Each row is shifted at random along 7 fixed directions that mean nothing.
Known rows, with every way that one mark hangs from another
vafim{linas sabuk{metekez tevo}}: [-310 -273  516   33  458   83 -197   16   24 -106    0    6  169   97
   20  219   38   -4 -179   87  182  156  -72  189 -323  -13 -104  267
  210 -102  284  -85   82 -314 -137  -19 -251 -213  109   34  123   33
   57 -109 -206   46  262   34   -8  -33  -45 -108]
volem{totip{badige{botop} metekez}}: [ -49 -143  200  101  116  -74   10  161  -38   -1 -150   13  230   44
  -63  -42  -83   98   88 -111   -1  169 -127   34   52  298 -143  -13
  230  177  266 -153   54 -165  107  149 -206  -39   21 -153   40 -109
  -75   -7 -333  126   94   -9   46  189 -150   -2]
badige{linas{metekez} mizesad{vafim} volem{sabuk{tevo} totip}}: [-105 -124  189   88  -53 -171 -213  138 -187  -68  135 -103  202  152
    0   67   34  218  -82  166  -70   25 -138   96  218   76  -94   50
  234   80  255 -149 -110  -45   23 -176  151 -116   48  -87   56   96
   40 -183 -179  227   57  -55 -173  173 -374 -170]
linas{botop{volem{sabuk}} metekez{badige{totip{mizesad}}}}: [ -36 -100   58  211  127   26   74  208  -85   69  -86   48   -8 -131
  287   12  194   40  108  -99 -184   55  193   14  -92  -87  -60    6
 -256  120 -196  209   74 -167  141  -93  -68  130 -125  -46 -234  194
   50 -186   81  -12   47   39  -35  -39  115 -169]
badige{botop totip{metekez mizesad{vafim}}}: [   6 -209  140  -74   12 -139  -11  189  -17  133 -137 -150  294 -133
   89  -69   79   66  167   77  -52   82   25   32  212  -55 -188    6
  -44   92    2   -1    8   38  176  182   36  108 -238 -149 -157   91
   57   30 -263   39   -3   21  -33  187  -88 -135]
metekez{badige{botop volem}}: [-130   52   61   -3  -89 -150  -50   23   69  -38   13   89   27   11
  -96  -80  -97  191  129    9  -84  200  -26 -124  208  133   50 -143
  138  -21   71  -27   60  198  -52   37    1    8   49 -167   83  -48
   -3   77  -33   74 -137   35   29  132 -195  -33]
remu{tevo volem{totip{badige{linas metekez mizesad{vafim}}}}}: [ 244  238 -227 -101 -190 -178 -372 -161 -139   22  113 -155   15   62
   36  -40  -36   -4  170   61  -48  -70   50 -186  268  -54  -33 -125
  -40   88 -211   15   19  167 -136    3  272   15  -83   26  -26   39
   38  -75  119   85 -267 -102   57  145 -106  -66]
totip{metekez{badige{botop mizesad volem}}}: [  43  -73   47   58   87   14  -60    0  -35   -8   51  -51   34  -68
  -20   57   82  168  121   50  -42  159   85  -17   83 -175  -96  -49
 -186  129 -106   91   57  -24   76   69  -17   34  -65  -67 -186   15
   61 -116  -32   26  -50   63  -51   84  -19 -178]
tevo{pevu{mizesad{badige{vafim} linas volem}} remu}: [  17  205  -91  105 -113 -124 -162  -23  148  -76   34   68  102  230
  -72  -90    0   24  105  -18    0  131    6 -139  212  151   68   37
  206   51  212  -22  -47    7 -109 -100  106 -265 -113  167   21 -100
 -152   10 -143  108   58   -6  116  170 -197  -64]
totip{mizesad{badige{botop vafim} linas}}: [  74  143  109 -131 -177  -44   60   49   95  202   49  -92 -197   29
   12  206   83   18  277  270  108 -146  -32  106  264   -6   66  117
   74 -203  -51 -120 -108  279  -51   37  295   35  -52   50 -150  120
  221   36    3  -23 -147   41 -131  168 -344   63]
totip{mizesad{badige linas{metekez} volem}}: [ 110   45  -36  102  -90   12   29   56   17   86 -111  -93   53   14
   74   29  156  -15  234  109   -9  -65   96   35  123  -45  -25  146
  -88  -17 -110  -19  -56   19  111   50  154  -54 -152   74 -232   35
   22  -39  -44   99  -25   65   57  156 -102  -54]
remu{tevo volem{badige sabuk}}: [ -74  187   78   45  -87  -37 -118    3  -39   13   49  -45 -251  216
   60  161   92  -12  109   10   37  -60  -71   -3 -107  239   48  164
  207  -38    0  -91   73  -19 -240 -183   60  -92  100   98  108   48
  119   34  221   88 -118 -121  -25   83 -262   39]
botop{badige{metekez mizesad{linas}} tevo{pevu}}: [ -26   58 -283  230 -236 -266 -101   33  232   -3   39   63  164   59
  -45 -222   80   81   81   34 -185   86  -90   32  373  186  156 -226
  238    0  160  -54  -33   78  -61 -112  152  -22  -11  -58   43    3
  -30   14   49   83  -76 -141  -63  187 -212  -76]
totip{badige{botop{volem}} metekez mizesad}: [ 242   79 -213  192   92   44 -179  138 -159  221   52   56  -30  103
   18 -117 -254   12  140  -20   25   29  138 -114  167  -17  -54  -55
  -80  311 -103   90  128 -198  246  173 -163 -117  -33  -10    7 -192
 -129 -164 -237 -164   42  -61  226  209  322  208]
botop{badige{totip} tevo{remu} volem{sabuk{metekez pevu}}}: [ 293  123 -541  106  -97 -161 -304  -80   65  190  212  -99   85  102
  117  -69  189 -134   40  115 -156  -63  -20  -96  348 -218   82 -227
 -215  -54 -237  281   56  171   28  -35  295   46 -165  121  -30  120
    2 -135   88  -89 -166 -228  -27  -40  111  -26]
sabuk{metekez tevo{pevu{mizesad{badige{totip} vafim}} remu}}: [ -92   30 -140   99  170  -94 -395 -106   87 -187  114  -67  112  363
 -215   67   19  -29   -6   -3   72  110 -228 -182  173   65   37   55
  261   22  373  -59  -10   14 -158  -17   57 -404  152  114  127 -125
 -170 -111 -237  100  -33    2   98    4 -291  -54]
pevu{mizesad{linas{totip}}}: [  47  103  -38  151   -3   47  102   94  -17   89   41  -46 -102  -90
  222    3  205   75   72   37    6  -51  280  -37  -71 -186   20  104
 -260   44 -189   41   46 -190   17 -164   56  123 -142  106 -145  117
   90  -79  200  -71   90  -63  -39    8  132 -153]
botop{volem{badige totip{metekez mizesad{vafim}}}}: [  91   95 -123   85  -51 -145    2   95   94  101  -48   -1  -94  120
  -39   95  130  -93  276   17  -16  -28 -108   52  115  144  106   -2
   82   31  -84   13  -17   86   54   37  -17  -70  -35   67  -86  -33
   20    2  -33   49 -170  -42   76   68 -242   49]
linas{botop{tevo{remu} volem} metekez{badige{vafim}} totip}: [ 104 -209  101  125  187  -14 -126  124 -117   58  -31  115  308   25
  162 -117  -11  -52  -52 -176 -187   93   83  -20   -7   27  -55  -98
 -103   94   45  369  -41  -18   84    2    6   47 -175  -44  -92  255
 -147 -238  -63   32   57  164  -50   49   85 -129]
tevo{pevu{mizesad{linas volem{badige{vafim} totip}}} remu}: [  27  116  254   26    3  -13   -1   43  138  -20  -19  -38   27  124
  112  170  235  -17  130   21   80   91   82   91  -17    9  -60  152
   30   -9   44   74  -57 -119 -134  -97   76  -59 -200  210 -166  119
   72   37  -49  132  117   29  -83  107 -268 -251]
sabuk{metekez{badige{volem}} pevu tevo totip}: [-197   22 -184  192  215  -53 -462   -2 -118 -228  138  -27   96  202
 -179  -73 -227  146   24   89  -34  112    0 -293  205   15   71  -53
  151   50  282  -33  150   48 -125  145  -25 -307  444 -164  457 -109
 -213 -109 -114  125  -69  -26  265   89  -45   65]
remu{volem{badige sabuk{tevo}}}: [  79  184  111  -80   -6   84  -53   27 -133  108   55 -120 -136   32
  248  190  116  -34  121  122   68 -125  106   45  -70  -88  -82  178
 -154  -90 -219  141   16   11  -81  -38  152   77  -95   80  -21  155
  155    6  167   71  -51  -86  -39   13  -61  -84]
volem{totip{badige{botop{tevo} linas mizesad vafim} metekez}}: [ 211    2 -105   -3  -42 -190 -149  -42  -28   39  -28  -38   34   -9
  -62  -14   36   55  301  -23  -96  172  -40  -16  197  -34  -17 -246
 -103  208  -70   18   51  130   29   64   -2   87 -115  -76 -214   30
   44 -150 -173   59 -239  -29   35  132 -148  -88]
botop{badige{linas{metekez} vafim volem}}: [  -8 -105  123   -1   90  -35 -119 -103   64  -12   73   47   69   37
  -80   87    2  135   74   23  -99  124  -58  119   59   -2    2 -112
   48   42   86   37  -31  -15   16  -22   41   41   -6  -99 -100  101
   49 -132  -90  135  -95  105  -84   62 -145  -60]
badige{botop totip{metekez} volem}: [ -83 -184 -317  206  -86 -281  -79  137  -44 -131  -34 -122  250 -193
  -18 -300  252  212  107  -46 -283  364  119 -202  169 -168 -137 -226
 -249  314  -15  -13  164 -149  195  -44 -101  124 -201 -220 -204  -28
  -76 -126   29   26  -66 -100  123    7  172 -283]
tevo{pevu{mizesad{linas vafim volem}}}: [  93  192  108   76  -61   23 -169   77  -44  105  117   34   98  119
  115  -56  -87   47  -74  170  123 -147  177  -13  179  -46  -16  193
  111   -4   54   36  -99  -33  -36  -74  208 -154 -142  182  112   -5
  -57   22 -110   92  212  -73  -20  184  -30   11]
vafim{linas{botop{tevo}}}: [-200 -129   28   75  -61 -210   12  110  106  -81 -172  158  138   20
   11 -198  -26  -73   95  -91 -133  198  -41   32    7  247   80  -94
  220  -53  175  -31   29   43  -71  -79 -164   -5  -41 -125   46   15
  -56    0  -71   38  -37   -9   78   11  -64  -61]
badige{botop linas vafim{mizesad sabuk{pevu tevo}} volem}: [-249 -194  261  -38   82 -262 -456   66    5 -164  122  -17  318   26
  -44  -27  -99  207  -48  226    9  344   40  -35  146  -50 -103   13
  190   46  270 -104   58  -18  -90  -55   -7  -67  -31 -204  178  127
  -22 -125 -193  105  -13    8   23  160 -138 -188]
tevo{pevu{mizesad{vafim}} remu{volem{totip{badige}}}}: [ -41  145   36   95  -28  -36   29  128   41  -41   72  -69   16   93
  203  151  235   -4   -9   10   60   47   77  -35   26   46 -111  169
   18   77   50   13  -19 -300  -71 -114  119  -20 -126  157  -82   46
   29  -12   69   10  198 -115 -119    1 -135 -226]
volem{badige{botop linas} sabuk{metekez tevo{remu}} totip}: [ 167   23  -80  166  182  -80 -381   16 -203  -70  191 -190  101  220
    5   56  213  105  -98  -22  -12  140 -117  -65  -39 -127 -199    1
 -112  193  161   44   98 -193  -34 -214 -104 -173  -90   98  -73  -46
   -4 -256 -118   99   65 -120    0  -43  -67 -161]
volem{badige sabuk totip}: [ 104   32   78   35   21  -99   41  149  -60   24 -116  -57  136  -38
  167  -22  169   65  113 -113  -92   73  -18   37 -108   94 -138   14
 -110  138  -39   80   50  -82   17  -69 -135   48 -229  -13  -94   15
    2   20  -89  231   32  -77   26   61 -119 -160]
metekez{badige{botop linas totip}}: [ -22  -78  116  -46  -63 -162 -141   64  -90  -10    6    2  434 -151
   58 -271 -107  231  -61  -18 -141  154   51 -100  229    2 -182 -166
   27  114   57   -6   61   74   56   77   45  121 -184 -230    4   39
  -46   42 -206   85   92   -3  -49  188   26 -169]
totip{badige{botop{tevo volem}} metekez mizesad{vafim{sabuk}}}: [   6  -52  298  183  161  128   76  470  -95  439  -76  141   53  -93
  376   21 -161    4  156  125    4   29  289  141   21   34 -113  173
  -60  165 -129  119  136 -370  244  172  -73   82 -154  -24   75    0
   63  -42 -175 -165  331 -162   76  310  247   72]
totip{metekez{badige} mizesad{linas vafim volem}}: [-134   76  109  250  -16   10   15  177   91  128  -92  186 -196  203
 -143   38 -134   94  251   61  -10   56  -30    0  154  324  196  161
  343   88  199 -175   56  -16   52   23  -79 -329  233   39  109 -218
  -26   19 -206   58   16  -24  176  314 -211  274]
tevo{pevu{mizesad{badige{botop metekez}}} remu}: [ 104  196  115   72   67  135  -77  120  -16  145  200   12  -12   29
  243   41  -11   74   -5   35  109   15  260  -21   79 -167 -118  113
  -96   57  -32  131  -25 -244  -60  -97  149   20 -219  197  -19   10
   53  -50   28  -88  317  -51  -66  114   77 -170]
tevo{pevu{mizesad{badige linas{totip}}} remu{volem{sabuk}}}: [ 175  382 -343   57 -184 -113  -71 -118  123   19   50  -54 -208  127
  108   13  219  -42  265  -39   -9   34  133 -228  148  -32  130    2
 -122   13 -132  128   -7   70 -139 -184  185  -51 -196  285 -145   43
   23  -65  125  -21 -149 -103  115    3 -104 -115]
remu{tevo{pevu{mizesad{volem}}}}: [  33  -18  227   27   88   62 -123  -70   20  -56  -35 -107   62   53
  128  188  207  -82   28   65  114  -26  112   88 -135 -123 -114  207
  -48  -14  -97   72  -11 -105 -156  -13   69    8 -148  168 -138  184
   75    3   63   94   31   46 -146   72 -166 -257]
totip{metekez mizesad{badige{botop vafim} linas volem}}: [ -53 -101   74  264   89   -4  127  163  110   73 -307    0  -54 -123
   49   36  331   71  505    3 -166  291  231   61  -96  -64  -36  110
 -285  222 -123   -7  179 -225  197   40 -184   14 -193   14 -386  -15
   43  -74  -42   76  -40   52  201  187  -25 -162]
sabuk{metekez tevo totip{mizesad}}: [  -4   60 -291   88   41  -52 -197  145 -207  -37   73 -177  204   28
  151 -130 -106  -16   74  149   12  -90  102 -182  235 -108  -67  -12
  -86    1   15   27   39   26   15  200  127  -51  128 -117  230   13
  -48  -64   20  -68    8 -110  181   59  128   -8]
mizesad{badige{metekez} volem{totip}}: [ 126  171    4   28  -91  -43  -69   11   30   99   61  -29  -39    6
  -12   64   46   56  262  109   24  -50   36   -8  211  -39   67   55
   33  -67  -57  -78  -60  161  -29    0  246   14  -72   84  -84  -57
   72   -6   43  139  -62  -17   69  153 -244    2]
mizesad{badige{botop} linas{metekez} volem}: [ -14   83  116  163  -33  -16  -87  -10   64   83  -88   39  -35  119
  -87  -16   94   93  263   69  -32   46   42    0  106   80   70   94
  112  -79   92 -116   -3   79   24  -83  117 -140  -47  102  -82  -38
    9  -53  -70  154  -55   60  127  166 -237   51]
pevu{mizesad{badige{botop linas metekez totip} vafim volem}}: [ 329  157  -76  -62  -57  -65 -337  -55  -98  170  339 -177  138   -7
   78   33   97  160   33  316   79 -171  161  -77  352 -471  -68  118
 -191   -9 -169   52 -105  136   46 -101  461   16 -355  155 -221   45
   82 -147  -20   55   20  -15 -100  121  -84 -145]
volem{badige{linas{botop} metekez totip vafim{mizesad sabuk}}}: [ 170   89  314 -359    4  -51 -224  -44   71  157  295  -83 -155  -58
  115  305  -32   34  137  251  185 -131   32  163  137 -274   43   62
   46 -198 -126   69 -170  287 -230  -81  360  156 -134   63 -160  303
  364 -132   22   -2 -142   72 -178   30 -252  -62]
totip{badige{volem} metekez mizesad{vafim{sabuk}}}: [ 192  -12  120  -58  157  132   10  188  -65  275  -88    8    9 -139
  227  104 -169   -3  269   99   12   53  272    5   54 -176 -116   95
 -264  198 -268  233   58 -177  216  293  -40   43 -192  -24 -119  -20
   37  -99 -253  -27   61   -1  189  214  229  -14]
botop{badige{metekez} volem}: [  28   81 -265  202  -77  -99  -73  122   26  123  150   65  231  -51
  125 -220  -42   84  -53   61 -150  -26   88  -11  276   29    8 -140
   22   25  -33   41   14 -119  147   -7  125   83  -82  -79  120  -41
  -57  -14  154  -54  110 -147   19   91  173    4]
pevu{mizesad{badige{volem} linas{totip{metekez}}}}: [  31  106  -54   99  -39  -19  111  -30  161   46   17  -58 -236   23
  -26  185  262   77  324   95   36   -3   74  -15   53  -76  163  123
  -68  -61  -92  -64  -28   33  -31  -98  133   35  -53  125 -240   75
  134  -96  106   32 -153   36  -17   46 -252 -130]
vafim{sabuk{metekez{badige{mizesad}} pevu tevo totip}}: [-130  -18  133 -111  275  -27 -292  -94   72 -111    8 -117   91    8
    3  193  -45   19  148  165   97   51    7 -102   64 -135   58   42
   22 -180   28   56   63  198 -200  203   78 -115  205  -56  198  128
   53  -38 -121   82 -148   57  122   42 -209  -94]
metekez{badige{botop{tevo volem} linas mizesad totip}}: [-102  -13   -4  117  -70 -284 -231  -51  117   -2  -15  156   29   43
 -168 -179    6  153  213  -95 -221  255  -45  -94  166   82  170 -306
  119  117  -48   -3  191  168  -46 -104  -91   -2   25 -107  -39   -1
  -27  -19 -111   19 -208  -15   37  184 -171  -67]
botop{badige{linas metekez mizesad vafim{sabuk}} volem}: [ 129   36 -113  -59   38 -229 -310 -208  197   63  112   50  132  -37
  -77  -32    4   81  200   66 -154  129    8   28  228 -148  144 -286
  -50   19 -160  145   24  155   16  -17   85   43 -145  -22 -120   87
   40 -114  -32   30 -252   44   64  111  -81  -88]

Rows
[ 123  -22  191  -85  131   32 -299  -53  -18   48  233  -58   68   99
  -45  151  -23   58  -48  201  217  -58   11   26   34 -207 -116  197
   20  -70  -22   32  -52  -12  -30  -17  121  -88 -105  101  -49   22
   32 -147 -115   22   46   87 -120   50  -64  -26]
vafim{mizesad{badige{botop volem}}}
[  73   78   -5   64   15  -31 -202   67  -65  127   12   52   -9  151
   41  -61 -157   18   68  -28  -35  110   41 -103  101  112  -28  -52
   60  105   52   74  138  -74   10   25  -45  -65   -6  -15  146  -52
  -84  -38 -163   -9    6  -94  106  162   53   87]
totip{badige{botop{tevo{remu{volem{sabuk{pevu}}}}}}}
[ -32   89  178    5   70  -21 -101    6  -12   58  275  118 -336  120
  -13  266   37   95   34  117   56  -63  -26   71    8  -65  170   58
   67  -60  -11   23  -11  120 -173 -211   74  -70  147   98  -73  134
  162 -212  101  -67  -79   41 -201    3 -203   85]
metekez{badige{mizesad vafim{linas{botop{volem{sabuk}} totip}}}}
[-116   -6  188   78  -77 -123 -158  159  -17  102  -46   45  126    7
   -6 -180  -28  142  118   62 -138   22  136  -49  144    9   32   31
   90   98    6  -76   79  -42   53 -106   87 -129  -33   -7   41  -31
  -55    8 -154  142   88  -64   90  275  -34    3]
badige{mizesad{linas vafim volem} totip}
[ 313  228 -232 -166 -110 -156 -424 -145  -18  193  247    9  102   -3
  -33 -215 -293  127  228   76  -93  -54  108 -172  487 -217   97 -316
  -91   68 -212  167  -19  370  -27   62  324    9 -128  -66   18  -21
  -25  -73  -82   84 -254   -9  131  257   58  117]
botop{badige{metekez mizesad{volem} totip vafim}}
[ 338  178 -237  134  -16  -65 -222   67 -172  158  154 -149   56  106
  138  -33  149  -11   -6   93   10 -162   61  -23  106 -161  -88   22
 -218  105 -221  162   25  -55  107  -71   60  -81 -206  158  -86    1
  -13 -121    7   39   33 -142   33   38  120   -9]
botop{volem{badige sabuk{metekez} totip{mizesad{linas}}}}
[  86   64  309  -65  132  -24 -280  -40 -108   12 -130  -45  258   43
  221    0   -9  -56  118  -55   60   38  191  -23 -104   41 -236  129
  -15  133 -133  146   83 -186 -140   92  -40   -5 -267   70   -5   98
  -57   39 -139  228   68  -10   28  211  -48 -239]
remu{tevo{pevu{mizesad{vafim{linas}}}} volem{totip{badige}}}
[ 101  -47   62  151   49 -154 -306   36   10  152  346   62  143  157
  -22   46   72   65 -115  192  -18  -83 -133  252  211  -29   57  -78
  188  -18   52   25  -33  -55  -42 -164  144  -47  -29   39   11   86
   50 -161   39   34   84  -93 -281  162 -149   -1]
botop{badige{metekez mizesad vafim{linas}} tevo volem{totip}}
[   6  214 -173  -21 -111  -43 -167  -21 -108   35   -5  -81 -116   34
  159   -8  -25  -31  176   94  -27  -27  139 -153  135  -18   30   15
 -103  -44 -157   71   70  148  -77    3  148   24   20  -10  159   78
   19   19  124   49 -185 -144  142   45    7    5]
remu{volem{sabuk{pevu tevo}}}
[  54   83 -143 -121   16 -159 -176  -93   64  -17  254  -45  -88   65
  -53  161  100  -33  -89  279  108 -141 -131  -24  111 -177  152   99
  110 -181   90  -38 -106  178 -151 -119  174 -190   21  171   24   16
  100 -159   17  -75  -79  -71  -13 -154 -146  110]
mizesad{vafim{linas sabuk{totip}}}
[  35   35 -125  110   82  -56 -152  -91   74    3   88  101 -100  -38
  -39  -23   65  129  157  -74 -187  166   95  -21  -38 -143   78 -201
 -210  208 -128   76  140 -124    9 -157  -75   32  -18  -25 -172  -10
    7 -186   48   -5 -109   -9   27   24  100  -44]
botop{badige{linas mizesad vafim}}
[ 119  180 -194  146 -136  -72  -93   32   13   62  -33    1  -39   76
   45  -74  179   19  186   92 -145  -29  118  -63  128  -66   74   46
 -117   21  -58   64  -45   83   45 -137  193 -158 -148  146 -120  -20
  -26  -87   88  175 -107  -41  183   27  -80   10]
mizesad{linas{metekez} vafim volem{badige}}
[-205 -119  564    4  293   49   41  292  -18  128  -35   56   76 -148
  312   89  101  133   93   -5   14  213  249  180 -321  -66 -172  149
 -131   44   22   69  130 -312  -68  -73 -159  165 -197  -48  -35  165
  171  -38   29   41  263    1  -11   61   58 -185]
volem{badige{botop vafim{linas{totip} sabuk{metekez}}}}
[-112 -181  165  234  170  -30 -155  138  -45  -64 -141   82  382  -15
  -65 -223   28  134   21 -142 -159  201   80  -82 -128   57 -127  114
   22  267  136  -46  165 -324  158  -14 -186 -166 -131  -51  -43 -175
 -281  -37 -261  235  258   33  189  205  109  -87]
mizesad{badige{totip} volem}
[ -14    2    8  109   84   -1  -97  109  -83   -1 -156  -44   94   25
  114   31  -19  -14  262  105  -50   58  136  -47   70   -5  -19  107
  -50   44   14   53   87   -6   60  175  -15  -50   42  -31  111   44
  -43  -38 -152  131  -52  -59  232  160  -54  -21]
mizesad{volem{sabuk{pevu tevo totip{badige metekez}}}}
[-352  -41   66  183   70  -94   70  270   32 -147  -25   14  149 -116
  217    0  109   45  -59   98  -17   98   70  -19  -66   93    5  140
  146  -35  220 -121   53 -238 -101  -45  -36  -10  114  -65  223   81
   23  -10  106  -51  228 -179   58   -3  -30 -131]
vafim{sabuk{tevo{pevu} totip}}
[  73  -32   41   94  -65 -165 -171   97  -33  113  138 -134  -93  -35
   63   77  213  178  132  198  -75  130   74   72  220 -195   -5  -88
 -103    5  -46   45   45   75  -26 -145  113  172 -104  -29  -55  151
  190  -77  109   94 -113 -112 -115  117 -223 -192]
badige{botop{tevo} metekez volem{sabuk{pevu} totip}}
[  -2   98  -68  172   54    8  -82  -48   51  -44  171   32 -149  134
  -92  105   95  117   22   18   66   -1  -22  -39  -46  -35  102  123
   63   74   55 -142   30 -157  -49 -222    9 -128   25  120  -95 -103
  -10 -127   14   -6   55   -6  -43    7 -116  -36]
pevu{mizesad{badige{linas}}}
[-185 -143   45  139    2 -212   70  137   76 -142  -43  -62  115   74
    6  176  392   37   21  221  -70   49 -139  128  -20   43    5  254
  150  -47  268 -168  -17 -127   32 -116   -4 -141  -13   71 -121   40
   56  -94  -41  129   42  -69  -49  -62 -341  -95]
mizesad{vafim{linas} volem{sabuk{totip{badige}}}}
[ 161  -80 -110  163   28  -48  145  275 -138   81  -63 -165  112  -83
  228  124  271   51   60   66  -59   -2  -12   67   44  -28 -215  148
 -206  268  -19  -14   18 -277  228   45  -56   32 -185   -3 -253    1
   45 -152 -133   58  124 -151  -70   56  -27 -128]
volem{sabuk totip{badige metekez mizesad{vafim}}}
